Here is a tiny trained network, its code and every weight. The questions are about switching its units off for an input and a class, where a switched-off unit gives its printed mean instead of its output.

import numpy as np


def w(rows, s, z=0):
    codes = np.array(rows[::2]) - 128.0
    scale = np.full(codes.shape[1], s)
    scale[-1] = z or s
    return codes * scale


def f(y):
    return y / 2 * (1 + np.tanh(0.7978845608 * (y + 0.044715 * y**3)))


def log_softmax(a):
    a = a - a.max(-1, keepdims=True)
    return a - np.log(np.exp(a).sum(-1, keepdims=True))


def net(x, mask):
    res = np.array(x, float).reshape(1, 3) / 4 @ E
    y = f(res @ A[0][:, :-1].T + A[0][:, -1])
    res = res + np.where(mask, y, B[0][:, -1]) @ B[0][:, :-1]
    return log_softmax(res[-1] @ U[:, :-1].T + U[:, -1])


A, B = {}, {}
E = w([
[188,117,101,54,122,156,124,1],'x0',
[36,84,115,82,164,212,139,119],'x1',
[111,159,62,44,54,111,147,171],'x2',
],0.01)
A[0] = w([
[121,179,106,108,70,96,147,123,182],'neuron 0',
[136,129,117,77,148,105,123,57,84],'neuron 1',
[186,154,140,104,96,145,74,85,84],'neuron 2',
[254,187,134,164,83,52,117,149,106],'neuron 3',
[104,116,81,70,79,111,184,141,126],'neuron 4',
[165,120,129,83,118,154,88,83,109],'neuron 5',
[122,98,149,201,189,130,96,91,107],'neuron 6',
[99,174,178,153,134,124,142,233,131],'neuron 7',
[134,99,155,182,182,119,104,89,124],'neuron 8',
[72,156,146,168,118,110,116,191,103],'neuron 9',
[160,79,182,176,169,166,89,110,96],'neuron 10',
[105,152,74,101,57,124,156,147,93],'neuron 11',
[36,40,115,69,162,197,158,127,87],'neuron 12',
[130,200,86,109,44,152,145,156,121],'neuron 13',
[115,137,91,64,93,101,157,154,112],'neuron 14',
[154,109,108,86,112,140,123,58,117],'neuron 15',
[179,117,129,96,113,156,139,99,254],'neuron 16',
],0.0085,0.0076)
B[0] = w([
[120,101,155,83,156,94,133,109,200],'neuron 0',
[173,167,133,87,111,220,59,207,172],'neuron 1',
[191,193,142,83,157,174,121,182,163],'neuron 2',
[89,214,178,111,222,147,228,67,253],'neuron 3',
[106,106,185,68,106,95,94,72,181],'neuron 4',
[222,132,85,95,137,204,96,188,179],'neuron 5',
[125,108,203,62,105,91,67,107,186],'neuron 6',
[176,96,107,94,179,191,100,192,233],'neuron 7',
[133,91,184,100,79,84,86,59,184],'neuron 8',
[218,113,129,91,183,228,77,193,196],'neuron 9',
[112,120,206,46,67,94,73,96,180],'neuron 10',
[136,127,186,75,86,105,70,107,166],'neuron 11',
[109,253,220,117,167,174,234,71,229],'neuron 12',
[90,102,168,108,79,105,70,92,182],'neuron 13',
[121,112,180,62,84,101,89,100,171],'neuron 14',
[168,121,123,94,159,187,104,196,199],'neuron 15',
[150,25,67,126,182,131,161,170,253],'neuron 16',
],0.0072,0.0077)
U = w([
[190,109,112,119,155,203,85,222,103],'0',
[111,250,172,128,167,147,226,79,101],'1',
[116,72,175,109,69,78,49,90,111],'2',
[108,22,66,156,160,96,183,134,251],'3',
[123,163,73,182,81,119,123,127,85],'4',
[127,145,72,189,88,124,127,129,88],'5',
],0.012)

Each question gives the input, the list of numbers given to net, and the class t.
The units are the neurons (one row each of A and B). Each row of codes is followed by its name. A weight is (code - 128) times the scale printed after its matrix; where a second scale follows, it is the last column's (A, B and U).
mask holds one flag per neuron, in row order. A switched-off neuron (its flag False) gives its mean, the last column of its row in B, instead of its output. The means were averaged over made-up inputs and are rounded, as every weight is.
A unit's drop is (log p(t) with every unit on - log p(t) with that unit switched off) / (log p(t) with every unit on - log p(t) with every unit switched off).
The circuit of an input: a set's keep is (log p(t) with only the set's units on - log p(t) with every unit switched off) / (log p(t) with every unit on - log p(t) with every unit switched off). Starting from the 12 units with the biggest drops (on a tie, the unit counted first), units are removed one at a time, each time the one whose removal leaves the highest keep (on an exact tie, the one counted first), for as long as the keep stays at least 0.8.
circuit, biggest first: the units of the circuit, biggest drop first
unit that matters most: the unit with the biggest drop
top k neurons: the k neurons with the biggest drops, biggest first
drop of u: that unit's drop, to one decimal
input [-4,-5,-5], class 1: top 3 neurons : (neuron 3; neuron 16; neuron 13)
input [-2,3,0], class 3: unit that matters most : neuron 3
input [3,-3,4], class 2: circuit, biggest first : (neuron 12; neuron 7)
input [7,1,6], class 0: top 4 neurons : (neuron 15; neuron 5; neuron 1; neuron 16)
input [-7,-8,6], class 1: top 2 neurons : (neuron 3; neuron 16)
input [-1,-6,-7], class 2: top 4 neurons : (neuron 12; neuron 8; neuron 6; neuron 10)
input [2,2,0], class 3: top 2 neurons : (neuron 3; neuron 9)
input [2,-5,7], class 2: top 2 neurons : (neuron 13; neuron 12)
input [2,-3,1], class 3: top 2 neurons : (neuron 12; neuron 16)
input [-4,-8,3], class 1: drop of neuron 3 : 2.3
input [1,0,1], class 3: drop of neuron 12 : 0.1
input [1,-8,0], class 1: drop of neuron 3 : 0.9
input [-6,2,-8], class 2: drop of neuron 13 : 0.0
input [-2,-6,-1], class 1: top neuron : (neuron 3)
input [2,-7,8], class 2: top 2 neurons : (neuron 13; neuron 12)
